Each row has a hidden value; after the row comes its tier, the name of the range that the value falls in. Each part has its own.
[-217   41  716  191   90 -328  -67 -256   37 -297  -73  -94  394  167
  109 -276 -138  282   41  150  -49   59  -22 -130  224  112 -186  -99
  -55   45 -265  -54 -123  -45  -54  456  -50  159  173  283  192  269
  -59   22  115   47   57  201 -458   -6  243  130] | H
[  58   49   -3 -381  -85   -9  166 -346 -290 -381  246   12 -361 -104
 -435  181 -113  -24   92    9 -161  -68  196 -215  -44   76 -108 -169
  -47  101  -43  283   77  -52  229 -117  -76  140  -33 -121  294 -409
   15  -64 -313  -32  -55  123  -79 -348  241 -241] | G
[ 208  -51  -83   10 -150   52 -199  235   90 -331   41  293 -306   78
 -277  116  -25 -135   -4  619  -14  265 -294 -148 -156  291 -139  -70
   64  190  267   36 -109  -93 -207  -94  146   19  -52  108  287   93
 -560  -81  -75   -3  172 -127    8 -131   91  -15] | C
[ 120  317  171  149  158   14  210  -32   20  413 -119 -339  240  313
  235  -95  -97 -149   42 -504    9   95  142  -26  -23   13 -211   21
  264   11 -156  -90  -58  -74   81  291  -94  -24   56  -30   48  358
 -160  229  246  133 -136 -181 -479  379  177   38] | L
[-129   99 -127   44 -155 -508 -424  -44  118  -13  -34  122 -117 -128
  -70  -30 -226  273  -20 -142 -227 -130  -33  203  299  105  -24 -148
   99   37  172  514 -190  -14  350  109 -287  -77  -90 -148 -205   81
   61 -138 -187  -45  -20  -95 -161 -163 -143   97] | H
[ 103  154 -434  -45 -250 -232   -6  -69  -99  424   28  200   -3   61
  200  -21   46 -210  -81 -239 -100  -16   89  185 -208  224 -198   10
   17  120  150   19   51 -168  -90 -219 -274   59   66   42   81  -93
  -98  -22    1   51  129  147   50 -180 -122 -213] | K
[ 326  -26   92  348  151  -11 -112  122 -113  274  -33 -405  255  156
  371   15   52   34  118  139  -54 -367 -334  105  186   37   72   62
   41 -207  337  142  -43  -21  278  160  324 -110  119  -46 -166  476
 -126   38  130   77  153  -79 -260  365  187  367] | E
[ 205 -219 -589 -187  -79 -129   37  -55  -49  -55 -177   -1  214  131
  279 -121 -202 -291 -179  214    2 -262  129 -180  -13 -169  182  210
   40 -157  250 -235  108   15  -67 -136 -128 -128    6  -20   97 -142
  -26   35  201 -102  252  -14  -76  148  -31   85] | G
[ 161  201  187  690  -89 -485 -192  281  -27  149   43 -255  149 -102
  111 -184  -33  130  124   71  112   84  -82  460  341  177    9  -52
 -252 -177    1  -52 -322 -287   68   36 -111  116  159   82 -373  204
 -113  127  -61   90  374   53 -176   71  303  170] | F
[  49 -121  156 -166  -48  142  195 -279 -274   -5  -46 -242  -64   61
 -211   53 -349   32  178  -95  -28   55  352  -32  199 -120  -55  -54
  198   27 -340 -184  526  -55 -144 -153  313  -91   12  -97  676    4
  -35  -25  -44  -31 -205   57 -162  -95  199 -247] | E
[ 134   33  136 -180   25  169  246 -652 -307 -238   67 -274  160  137
 -153  -89  -11 -195   95 -256  201  -78   53  119 -137 -191 -112 -189
  145  145 -110  141  275  -31 -113 -118  319  147   89  -60  155 -514
  -70  -51   76   77 -141  -12  -15   53  -32  -13] | D
[ -44  237  -92 -253  132 -162  -44 -229  281  287 -165  508  197  381
   12  129 -211  165 -139 -574 -275   97   -4   61 -131   76 -333 -117
  409  216  510  367 -152   90   99 -107 -327 -133 -172 -160   96  -18
 -204 -169   49   54 -248 -151 -251  229 -425 -276] | L
[ 191  -51 -438  -36  -55 -186  -17  106   64   86  -51  106  181  195
  113    5 -146 -119 -126  243 -189  -94 -257  276 -175  164 -183  166
  -60  -39  627  290 -281  -86   80 -363 -135  122  -33  -86   92 -228
 -352  -29  -31   20  416   29   -1  -13 -107 -152] | E
[   8  121  152 -166 -235  -99 -320 -169   23   12  205  684 -323   44
 -120 -147  217  -43  -51 -137 -337 -127  -76 -157  -39  440 -272 -120
  -89   -7 -297  152 -255  -22 -195 -172  -83  -43   70   99  139   93
 -120  -71 -217  -27  -73  340 -159 -293  172 -432] | C
[  37   99   49  246   85 -123    1  173  142  -91 -222   41  358  173
 -133  230  -47  181  170   63   24   70   22   73  356   -3 -182  -45
    5  192  611  117  149  -63  125 -125  225  102  -83  -87  129  110
 -316 -150  -14   42  -20 -151 -258  270 -131  -64] | H
[ 183   -1  -27 -222   84   81  107 -341 -194 -161  123  -60  210  214
  183 -150   72 -242 -160  -28   30 -343 -188 -223 -253  -53  -14   30
   -9   27  216    0 -106  126  -16  211   22  -69  199  151  -92 -202
  -34   89  132  101   92   -5 -181  206  139  203] | E
[  44  304  -32 -101   30  -33  232   -7   89  227 -255  304  412  423
  130   10  -72 -118   11 -235 -161  138  281 -144 -123   28 -253   43
  109  250   81  -93  -26  -24 -152  -72 -136  109  -27   27  221  131
 -261    2  244   93 -155 -117 -369  238  -74 -296] | L
[ 137   72  295  115 -105    1 -168   95  165  -24  -13 -128   73  176
  159   62   17   42    0  354  -37  -90 -198  -84 -113  122 -186  146
  -32  -17   91    4 -187  121 -197   53  187  -20   14   84  210  180
 -422  -91  314  -27  114 -207 -256  215  235  128] | D
[ 186   70 -193 -251 -210   78   82  107 -440  181   38  128    0    9
 -235  175 -164 -225  -67  243  -56   90   27  -17 -230  131   56  -45
 -165  338  245 -208  199  -42 -340 -287  123 -159  -38  252 -139   13
  -36    7 -107   26   44   18  -51  -87  -35 -181] | H
[ 259   57 -345 -120   95    0  210   -9 -370   -5  -31 -289  263  152
  205 -271 -231 -311  -85   48   23 -144  -11  182  146    2   12  185
 -178 -215 -108 -184 -131 -169 -124  -29  -69  234  261   49  154 -279
  -25  362  112  118  374   35  -86   26  238   -4] | L
[ 238   60   13  205  262 -225    0  251 -232   84  -31 -421  184 -140
  -69  -10 -613    4  -53 -138   90   -5   80  726  285  140   34  152
 -342 -243  200  -63 -157 -326  -25 -189 -173  372  153  -11  128 -247
   72  270  -39    5  639  -74 -277 -137  314  115] | D
[  96   33 -454  -10 -324   88 -123  159    9  -72   17  374 -298  217
   30 -145   52 -325   81  377 -152   46  -92 -364  -40  102    4    6
  156  230  -82  -94   15  -98 -139   52  217 -304  -13  186  272  416
 -345  134 -230   61 -170  154    2  -82  237 -192] | S
[ 134  106   82  289  106 -241  189  107 -160  204  -78 -513  369   -6
  171 -111 -500 -162  -30 -201  243   25  276  491   20   38  -25  236
 -234   12   -6 -261   25 -317 -115   34 -202  320  123  174  192  -70
   54  238  174  -22  518   16 -339  -82  317  121] | H
[ 125  -74 -159  -41   40  -51    6  -58 -188 -152  -67 -367   89 -124
  -24 -206 -392 -320 -141   13  139 -114  207  257   65   94   14  130
 -175 -197   -8  -47  -72 -112 -104  -94  -30  359  111   33  110 -406
   18  151   65  -50  455 -128 -280 -105  211  207] | F
[  22  238  103 -306   22   82 -152   -8 -313 -327  190   -5 -476   -4
 -439   21 -292  141  -20  162 -190  239 -324   23  266  312 -212 -231
    0   78 -163  238 -278  -22 -129  175   44   53  124   84  241  -35
 -201  256 -338  122 -106 -167  -24 -271  213 -105] | K
[ 105 -115  -87   64  -78  -23   25 -407  -56  -56  -18 -173  106  202
  -65   13 -176  115  163  -70  -10 -253 -118  236   54 -301   37  -86
  243   21  398  392  172  108  230 -301  437 -286  -87 -235  -28 -120
 -159 -160 -184  -54 -248  -68   13  258 -103  -68] | D
[ 179 -131  279  146   19   92  308 -289 -272 -291 -164 -148  377  262
  -17 -135 -292   -9  281  286  158  -60  277  157   93 -181   46   52
  -43  -11 -166 -166  316  -50 -154 -219  507  322  227    1  515 -137
 -237  -88  152  -57   14 -128 -164   77  247  -45] | X
[  73 -124  -69 -434   -6  -91 -265 -229  -97 -332  121  449 -198   60
 -197  -60  -16  171  -87   64 -321 -336 -224 -513  332  -21   89 -179
  172   -4    2  301 -136  192  211  195 -103 -482 -100  -82 -115  137
  101  -86 -250   -3 -236  125  -79   16  -54 -159] | X
[ 209  142  -96 -445    2  225  -95 -100 -254  -32   -9  252 -315  118
 -250  -10 -262 -240 -100  -85 -160  143  -50  -38 -103  189  -60 -139
  149  123 -316    0  -14  -62 -413 -123   48  -22    8   39  261   43
 -121  152   -2   -9 -142 -163  -91 -202   20 -179] | D
[ 124   -8  -99 -331   35  120   28  -13 -321   18   13  -38   38   65
 -247   44 -296 -313 -147  172  -71  189 -156   48 -184  149  -10  -35
  -71  132  123 -192  102 -209 -331 -232   68 -103  -91  230   59  -89
  -10  198  -82   17  210  300 -179 -107   47 -144] | F
[ 242 -282  535  274  128  -47   43 -158 -274  -93  -27  329  455  143
   92 -311 -244   -5  -56  506   86   37  -34  482 -232  504 -152   29
 -355 -231  220 -205 -192  -83 -433 -378  243  700  486  350  298 -323
 -339 -199  102   51  687   43 -204 -130  194   64] | G
[  -3  129   73  -59   99 -235   41 -306 -188 -299  -54 -494  294  132
  217 -345 -187   12 -139   88   85   25 -145  -27  216 -116  -14  -78
   35 -176 -221  -99 -252    4  -94  426 -185   97  236  113 -110 -206
    8  283  251  135  138 -108 -164  186  117  373] | X
[  93  216 -241   93 -166 -175  -93  217 -138  284   52 -385   59 -188
  110  -47  103 -300   33 -149  -41 -125  160  115   68   87  -34   52
 -110   23 -125    9   19 -230  173  190 -170   93   59  -28  -98  -63
   61  109  122  231  274   62 -282  -52  255  214] | D
[ 158   -7 -511 -609 -146   98  -97 -109 -264   97   10  641 -358  122
 -314   29 -345 -183 -170  -55 -427    9  -38  -94  -65  164    5 -133
  108  216   29  196  -49  -30 -331 -512  -44 -343 -247   19   98   63
   13   66 -432  -83 -199  196   99 -336 -209 -644] | D
[  51  184  174  310 -234 -321  -65  -61   15 -152  -13 -239  115  -50
   60   55  -13  341   48  267  240  198   55  -18  356  -38 -141 -176
    8  192   83  -47  -91   70 -325  103    9   -9  -64  138  -61  -85
 -244 -198  131   85   12 -227  149  143  -93  103] | X
[  92  139 -335 -318  -75 -141   19 -198 -164 -339  -26  474   76  341
  139 -274  -33  169  -60  130 -222 -169 -106 -216  341  -61  -75  -37
   52  -60  -93   48 -296  207 -101  146 -153   -1  350  -46  230 -198
 -218   91   18  162 -180 -264  148   82  -20 -175] | S
[  73  284 -299 -278 -276   97 -132  -16 -119 -169  162  266 -377   60
 -117  109  150 -161   11  110  -50   49  -82 -517    4   11  -14 -184
  186  471  -96  -20   58   21 -199  316   39 -367  -82  203   77  159
 -119   44  -95  146 -338  -14   82  -67   80  -32] | X
[ 104   -7 -290  108 -280 -160 -276    0   79   21 -185  279  -34   93
  167 -167   62    0   86  -42   32 -139  142 -213  559 -102   58  -24
  191   27 -338 -186  242  -24 -285  -32  145 -324  -62  -31  176  399
  -85  -58   77 -103 -262   17   64   76 -116 -200] | F
[ 139  131 -348  -74  -52  -22 -201   64 -111  161  -60 -353  -33 -119
   41  -62 -262 -203  -44 -359   72 -294  121  227  435  -85   53  147
  -31  -97 -151   80   45  -89  -63  -53   41 -113 -129 -111  -10  -75
  154  182   43  -62   73  -70 -157   54   67   -7] | S
[  15  242  158  -23  163 -177  278  119 -286   63  -69 -230  368   62
 -190  165  -32   41   15  -70  -86  118   87  -42  104  179 -224 -105
 -219  154  425   37    5  -65  270  131 -193  276  121   38 -244   30
  -61  105  -52  165   86 -150 -437  142   -7   -6] | K
[ 112  103  -35 -260 -141  229  127 -346 -165 -146  168 -140  -28  107
 -182   27   15 -305  147  -44  -16 -205   32   61 -333  -70 -149   24
   86  201  -43  375   87  -16  161  -95  274  132  -25 -122  281 -512
 -196 -126   45  105  -33   10 -129  -35  194  -63] | G
[ 231 -126 -401 -100 -112  -68 -134  -32 -112 -128   -7 -132  -65  -52
    2   24   78 -111  -78  101  157 -170 -133 -131  300  -66   16   -9
   90  -88  197  -70  208   18  -45  -18   33 -191    4 -103   -1 -127
 -117  -21   80  -27   76 -118  134  136 -160   79] | K
[  31 -305 -122 -116  -60 -225 -148 -141   75   31  -84 -191  102  -31
 -252  353 -350  179   81  111 -153 -182  -38  100  -37 -313  196  -34
  285   56  669  346  408    9  514 -282  100 -509 -405 -328  -63  -34
   41 -355  -83 -162  -22  105 -208  176 -208   61] | H
[ 234 -207 -164 -265  102  -29 -305   16 -224 -274   90  164 -225  -29
 -418   64 -137  102  -89  336 -197   51 -527 -101  320   41  170 -295
  170 -140  328  140  -57  -41   91 -100   83 -478 -106 -107 -256   33
  -43   37 -320   70   35  131   42   83 -125    5] | H
[  89  -11  333 -288   66   20  121 -113 -343 -278   17  114  151  168
 -297   70 -432  210 -136  461   -2  332 -167  -71 -159   74  -50 -187
   38  348  237 -143  -50  138 -395  135   17  -52  109  312  121 -114
 -223  -63   34  153   46 -278  -58    2  -59   59] | C
[ 218  138  -60 -378  -46  252   71  -39 -441  267   27  -55   35  184
  -23  -28 -150 -362  -85  -12  -27   57 -116  -34 -217   91   -5   36
   42  165 -287 -316  199  -99 -413    5  118 -175   82  224  114  112
  -20  227  198   74  -23   65 -142   12   84 -102] | G
[ 122   74 -485 -198 -174  125  292    1 -180  378   50  211  311  277
   30  -86  309 -416  -28 -155 -186 -177    3 -228 -165   55 -253   67
   23  248  403   98   24   19  146 -190   56 -214  -52   14 -176 -106
 -202   11 -188  297  -45  276 -121  262 -122 -477] | S
[  -3  167 -146 -102   45 -400  -92  -95 -128  -66   -6  140   67   53
    6 -140 -210  210  -42 -332 -109  -24   11  -18  471  -80   26 -152
  110  110 -157   23  -37 -136   91  335 -429 -195   83   -9   11  128
  191  165  -99  109  -80   86  -47 -105  -44  -82] | C
[ 117  238  120  215   91 -223   63 -260 -172 -277   67 -399  101  -14
   44 -215 -229   54  -70 -224  384   69  -15  257  318   -4 -108 -122
  -73   30  -69   -6 -235  -92 -224  242 -129  252  174  162 -101 -294
  -28  213   23   52  170 -209   25   23   82  199] | X
[ 272   96 -235  246  -62  -22  365  395  -59  -23  -39 -128  -68  -88
 -163  309  164 -273  138    4  197  158  507 -429  317  158 -203   53
 -233  205  197 -431  348 -303 -104 -174  -54  192 -117   47  350  231
 -211  107 -156  -42  170  102 -162  -82  250 -373] | E
[ 151   46 -464 -203  -83  138   50 -129  -89   68 -103 -285  128   21
  -36  103  420 -357  -32 -281   73 -233   88 -499  330 -249  -21 -104
  139  -47  249 -116  366   85   44 -133  222 -417 -225 -196 -379  -58
   31   45   48   48 -292   58 -157  544 -231  -75] | K
[ 224 -179  188  119  269  223  323   77 -160  -43 -147 -403  444  213
   -6 -193  -89 -245  -24  239  116  158   -1   61   46  215 -316   81
   26 -234  220 -195  -16  -39  -34   22  246  460  300  -19  371 -221
 -479   84  208  274  438 -234 -394  305  177  143] | C
[ 122   11  322   95    4 -220 -104 -160    2  -24   32   44   84  -10
  -56  196  -90  155  -96    3  114  -18  -68   74 -163  185 -132 -108
  -58  156  459   79   10   43 -118  -74  -71   59  -21  134 -118    8
 -125 -231   81 -131  140 -145 -157   16 -123  117] | E
[  -7 -134   45  -10   27  -98 -324  -12   10 -227   37  487  -80  -98
 -188  -20 -110  -83   58  -22 -109 -276   67   62  188  330  -62   10
 -178   65  156  206  132 -207  138  -75   84  229   48   96  361   31
   28 -127 -268 -102  218  317 -312 -377  174 -104] | S
[  38  -68 -451  -37 -252 -212 -251  -39  152   10 -166  271  102  207
  278 -246  -91  -24  -48  176 -188 -188  -14  -92  206 -138   79   80
  199 -108    4  -12  -79   77  -89  -74    9 -318  -11  -68  121   73
 -163  -54   93   11  -49   15  -16  169  -47  -45] | F
[-120   24  510   23   75 -253 -237 -290 -205   73  -57  -63  277   38
  176 -213  -22  152   24 -173  -79 -144  -17 -171  256   54   79 -201
  103    8 -384 -159  238  -53   43  547  -24 -162  205  223 -112  495
  302   20  181   54 -140  222 -459   47   88  318] | F
[ 127  -22 -294  328 -419 -300  -63  -34  316  105   33  362 -146  225
  -54  342   55  235  225  276 -167    2 -106   93 -221  -98  -77  -61
  167  218  813  325   67    6  186 -656  210 -427 -300 -186   36  152
 -495 -383 -328 -170 -201  111  201  123 -114 -397] | E
[ 143  -79 -502  229 -239 -247 -161  123   40 -118  -85   28   55   25
  144  -77   63   56   40  349   -1 -130  -50  -62  488  -95   71   -6
   -7 -145  344  -57  -25    4  -27 -191  142 -210   -2  -69  -52  -15
 -208  -42 -124   40   91   17  144  201  -26  -14] | F
[ 276 -164 -276 -129 -144   87 -119  195  -23  -38   97  164 -432  124
 -182    7 -289 -168 -132  428  -88  152 -283  -93 -196  196  -21   70
  161  -77  202  -96 -157   15 -155 -169   26 -333  -31   38  217  145
 -435  106 -172  -68  137 -127   19   -3  180 -136] | S
[ 134  301  278  360  147   23  159  104  260   33  -85 -442  313  184
   84  207  -22   67  117  -34  185  249   91   31   11  -32 -311  -31
  191  167  412   64 -149  -20   32  195  103  185  -94  -43  208 -111
 -466 -109  309  261  113 -348 -335  470  154  270] | F
[ -76  -70  315 -311   80  -35  175 -398 -470 -563   42 -575  -78  -70
 -347  -52 -248  128  152  154  -80  -65  148 -234  360 -135   44 -177
    2 -208 -420  -14  298   27  300  307  126  153  275 -156  301 -186
  128  156  -50   -4 -146 -109 -333  -99  367  202] | H
[ 112  182  246  164  103 -229   26  119  -95   63  154 -140  140    0
  -95  408 -128  208   22  120    8   44 -233  228  -38  271 -211    1
 -297  215  710  121  -56 -210   72 -118  -87  132  -74  200   13    9
 -102  -30 -133  -27  353  238 -155  -83  110  -57] | X
[  89  -71  126  163 -187 -115   64  -83 -263 -110  -17  -97  212  121
  -88 -123   40    5  339  345 -201 -275   11  101   70  -68   69  -15
 -134   -8  -63  270  123  -53  375 -129  386   91  157 -135  -20  130
 -157  -99 -131   40  -56   53 -230    0  253  -66] | D
[ -58  -15  247 -230 -226  -94  -57 -446 -224 -168  116  200  -90  106
 -196 -310  198   57  158  -83 -241 -103   26 -354   99  -59  -53 -303
  309   73 -638  190  115  104  237  334   40 -249  174 -131   15  106
  -31 -123  -64  184 -438   61 -164  -31   77 -110] | C
[ -86  133   59 -479  121   82  -82 -313 -238 -226  -49  -36   65  210
 -150 -228 -277 -146 -102  -70 -213  113 -213 -194   57  -69    5 -214
  243  209 -384   69  -27  -81 -177  345   11 -231  -35  158   74   99
  108  284   -9  153 -227  182 -267  -50   21   21] | E
[ 183   97  337  -73  101  -84    6  -26 -192  -60  195 -190  116 -114
 -148  167 -106 -103 -180   36  134  -69  -80   70 -253  227  -89   42
 -356   26  340  -96 -154  -54 -122  -32 -178  142   24  239 -217 -298
   21   18  101  -33  441   53 -327   28  217  139] | L
[ -37  310  481  141  171 -175  293   48 -262  110  -98 -452  256  -10
  -62 -167 -168 -177   17 -204  -49  292  381   66   43  417 -329  -60
 -265  -71 -387 -157 -160 -273   15  220 -285  693  249  145   65  104
  -25  303   96  108  285  -39 -688 -150  382   39] | F
[  28  158  326  234  146  -26  142  -39  -32 -176  -72 -384  411  -24
  -87   63  100  -72  115  -62  258  150  267  -68  225  -42 -141 -119
  -81   40  159 -266  190 -136  -24  155  140  264   81   72   69 -276
 -104  -27  215  228  163   -7 -435  328  208  271] | G
[-242  -43  447 -192 -183 -203 -138 -588  -85 -430  120 -106 -274 -160
 -387 -237 -125  104   85 -230  -60  -63  289 -283  -16  -94  -12 -359
  332  147 -538  359  124  175  380  529  -88  -89   81 -122  -25  -93
   99 -198 -110   48 -397 -234 -380 -163  151  257] | D
